Below is a small trained network, with its code and all its weights. Each question gives an input and a target symbol and asks what happens when units are switched off, that is, made to give their printed mean instead of their output.

import numpy as np


def w(rows, s, z=0):
    codes = np.array(rows[::2]) - 128.0
    scale = np.full(codes.shape[1], s)
    scale[-1] = z or s
    return codes * scale


def norm(h):
    return h / np.sqrt((h * h).mean(-1, keepdims=True) + 1e-5)


def f(y):
    return y / 2 * (1 + np.tanh(0.7978845608 * (y + 0.044715 * y**3)))


def softmax(a):
    e = np.exp(a - a.max(-1, keepdims=True))
    return e / e.sum(-1, keepdims=True)


def log_softmax(a):
    a = a - a.max(-1, keepdims=True)
    return a - np.log(np.exp(a).sum(-1, keepdims=True))


def net(x, mask):
    ids = ['αγηθλμτω'.index(c) for c in x.split()]
    T = len(ids)
    res = E[ids] + P[:T]
    u = 0
    for l in range(2):
        q, k, v = (norm(res) @ M[l].T for M in (Q, K, V))
        z = softmax(np.where(np.tri(T) > 0, q @ k.T / 4**0.5, -1e9)) @ v
        res = res + np.where(mask[u], z, O[l][:, -1]) @ O[l][:, :-1]
        u += 1
        y = f(norm(res) @ A[l][:, :-1].T + A[l][:, -1])
        res = res + np.where(mask[u : u + 16], y, B[l][:, -1]) @ B[l][:, :-1]
        u += 16
    return log_softmax(norm(res)[-1] @ U[:, :-1].T + U[:, -1])


Q, K, V, O, A, B = {}, {}, {}, {}, {}, {}
E = w([
[148,111,88],'α',
[176,109,127],'γ',
[153,227,69],'η',
[123,155,65],'θ',
[131,37,46],'λ',
[122,155,81],'μ',
[246,55,146],'τ',
[55,206,112],'ω',
],0.013)
P = w([
[102,252,60],'0',
[153,186,152],'1',
[158,150,191],'2',
[151,143,204],'3',
[170,128,205],'4',
[160,137,216],'5',
],0.0029)
Q[0] = w([
[94,70,114],'0.h0',
[75,21,69],'0.h0',
[251,2,168],'0.h0',
[168,127,102],'0.h0',
],0.0069)
K[0] = w([
[94,215,103],'0.h0',
[95,169,28],'0.h0',
[190,37,1],'0.h0',
[223,145,93],'0.h0',
],0.0058)
V[0] = w([
[147,163,151],'0.h0',
[142,174,245],'0.h0',
[181,145,168],'0.h0',
[92,84,2],'0.h0',
],0.0066)
O[0] = w([
[94,148,106,128],'0.h0',
[181,121,3,5],'0.h0',
[49,37,213,176],'0.h0',
[76,41,163,220],'0.h0',
],0.0055,0.0027)
A[0] = w([
[32,81,210,85],'0.n0',
[167,147,88,187],'0.n1',
[82,131,116,129],'0.n2',
[109,96,253,116],'0.n3',
[198,106,148,75],'0.n4',
[45,121,45,127],'0.n5',
[127,138,139,5],'0.n6',
[138,192,36,45],'0.n7',
[155,168,176,112],'0.n8',
[149,57,114,155],'0.n9',
[133,1,134,192],'0.n10',
[241,217,88,172],'0.n11',
[206,187,86,125],'0.n12',
[119,132,128,51],'0.n13',
[142,122,164,32],'0.n14',
[236,98,176,86],'0.n15',
],0.0076,0.0027)
B[0] = w([
[205,215,171,134],'0.n0',
[116,203,202,156],'0.n1',
[182,165,160,129],'0.n2',
[108,224,101,179],'0.n3',
[139,192,101,179],'0.n4',
[191,140,169,167],'0.n5',
[146,44,7,104],'0.n6',
[171,140,184,153],'0.n7',
[143,86,142,135],'0.n8',
[1,154,164,186],'0.n9',
[81,179,236,253],'0.n10',
[102,166,235,189],'0.n11',
[117,168,179,154],'0.n12',
[144,81,71,110],'0.n13',
[139,136,80,121],'0.n14',
[147,213,89,247],'0.n15',
],0.0035,0.0052)
Q[1] = w([
[87,100,61],'1.h0',
[110,104,174],'1.h0',
[219,254,216],'1.h0',
[140,178,162],'1.h0',
],0.0099)
K[1] = w([
[143,251,149],'1.h0',
[159,62,88],'1.h0',
[88,90,154],'1.h0',
[58,53,113],'1.h0',
],0.012)
V[1] = w([
[106,206,118],'1.h0',
[1,140,154],'1.h0',
[131,168,136],'1.h0',
[137,108,82],'1.h0',
],0.0074)
O[1] = w([
[90,218,2,148],'1.h0',
[33,31,150,117],'1.h0',
[151,187,67,181],'1.h0',
[96,140,80,3],'1.h0',
],0.0086,0.0027)
A[1] = w([
[180,112,83,153],'1.n0',
[88,203,160,130],'1.n1',
[1,171,188,94],'1.n2',
[193,146,178,108],'1.n3',
[160,115,121,132],'1.n4',
[71,103,250,132],'1.n5',
[46,79,244,162],'1.n6',
[101,243,157,118],'1.n7',
[55,23,44,255],'1.n8',
[135,225,152,105],'1.n9',
[189,94,24,172],'1.n10',
[225,109,227,170],'1.n11',
[182,149,174,141],'1.n12',
[194,206,157,132],'1.n13',
[72,131,132,135],'1.n14',
[88,14,218,135],'1.n15',
],0.0093,0.0058)
B[1] = w([
[175,114,159,136],'1.n0',
[154,85,73,163],'1.n1',
[84,41,202,155],'1.n2',
[136,155,167,178],'1.n3',
[131,133,138,133],'1.n4',
[211,128,90,184],'1.n5',
[254,107,82,194],'1.n6',
[123,68,123,187],'1.n7',
[235,121,209,159],'1.n8',
[124,108,137,180],'1.n9',
[237,95,153,130],'1.n10',
[128,172,179,254],'1.n11',
[84,167,123,186],'1.n12',
[95,86,176,214],'1.n13',
[158,100,175,133],'1.n14',
[191,99,12,189],'1.n15',
],0.0073,0.0089)
U = w([
[114,196,61,55],'α',
[60,106,93,255],'γ',
[149,224,195,194],'η',
[110,2,165,47],'θ',
[186,78,102,10],'λ',
[138,149,68,2],'μ',
[181,164,19,147],'τ',
[68,86,93,128],'ω',
],0.012,0.0044)

Each question gives the input, a string of symbols that net reads in full, and the target symbol t.
The units are the heads (4 rows each of Q, K, V and O) and the neurons (one row each of A and B). Each row of codes is followed by its name. A weight is (code - 128) times the scale printed after its matrix; where a second scale follows, it is the last column's (O, A, B and U).
mask holds one flag per unit, layer by layer, with each layer's heads first. A switched-off unit (its flag False) gives its mean, the last column of its rows in O or B, instead of its output. The means were averaged over made-up inputs and are rounded, as every weight is.
A unit's drop is (log p(t) with every unit on - log p(t) with that unit switched off) / (log p(t) with every unit on - log p(t) with every unit switched off).
The circuit of an input: a set's keep is (log p(t) with only the set's units on - log p(t) with every unit switched off) / (log p(t) with every unit on - log p(t) with every unit switched off). Starting from the 12 units with the biggest drops (on a tie, the unit counted first), units are removed one at a time, each time the one whose removal leaves the highest keep (on an exact tie, the one counted first), for as long as the keep stays at least 0.8.
circuit, biggest first: the units of the circuit, biggest drop first
unit that matters most: the unit with the biggest drop
top k neurons: the k neurons with the biggest drops, biggest first
k most important neurons of layer l: the k neurons of layer l with the biggest drops, biggest first
drop of u: that unit's drop, to one decimal
input τ θ α τ τ α, target θ: unit that matters most	0.n3
input ω α η θ θ, target θ: 2 most important neurons of layer 0	0.n0; 0.n15
input τ λ τ τ γ, target τ: circuit, biggest first	1.h0; 1.n15; 1.n6; 1.n5
input τ ω θ, target γ: top 2 neurons	1.n5; 1.n6
input μ θ μ, target τ: 3 most important neurons of layer 0	0.n9; 0.n10; 0.n11
input γ γ θ, target τ: 2 most important neurons of layer 1	1.n2; 1.n11
input μ θ θ, target τ: top 4 neurons	0.n10; 0.n9; 0.n11; 0.n5
input τ α γ, target θ: 3 most important neurons of layer 0	0.n15; 0.n3; 0.n0
input τ θ α η, target θ: top 2 neurons	0.n15; 1.n7
input θ τ γ α γ, target θ: 2 most important neurons of layer 1	1.n7; 1.n1
input η γ λ γ, target τ: top 3 neurons	1.n15; 1.n6; 1.n5
input λ τ τ α μ, target τ: top 2 neurons	1.n15; 1.n6
input γ γ τ τ λ, target τ: top 2 neurons	0.n10; 1.n15
input θ α θ θ, target θ: 2 most important neurons of layer 0	0.n15; 0.n0
input ω α θ μ, target θ: most important neuron of layer 0	0.n0
input ω γ γ, target γ: 2 most important neurons of layer 1	1.n6; 1.n8
input η ω γ, target γ: drop of 1.h0	0.7
input τ θ ω θ, target γ: drop of 0.h0	0.2
input τ θ τ α, target θ: drop of 0.n9	0.3
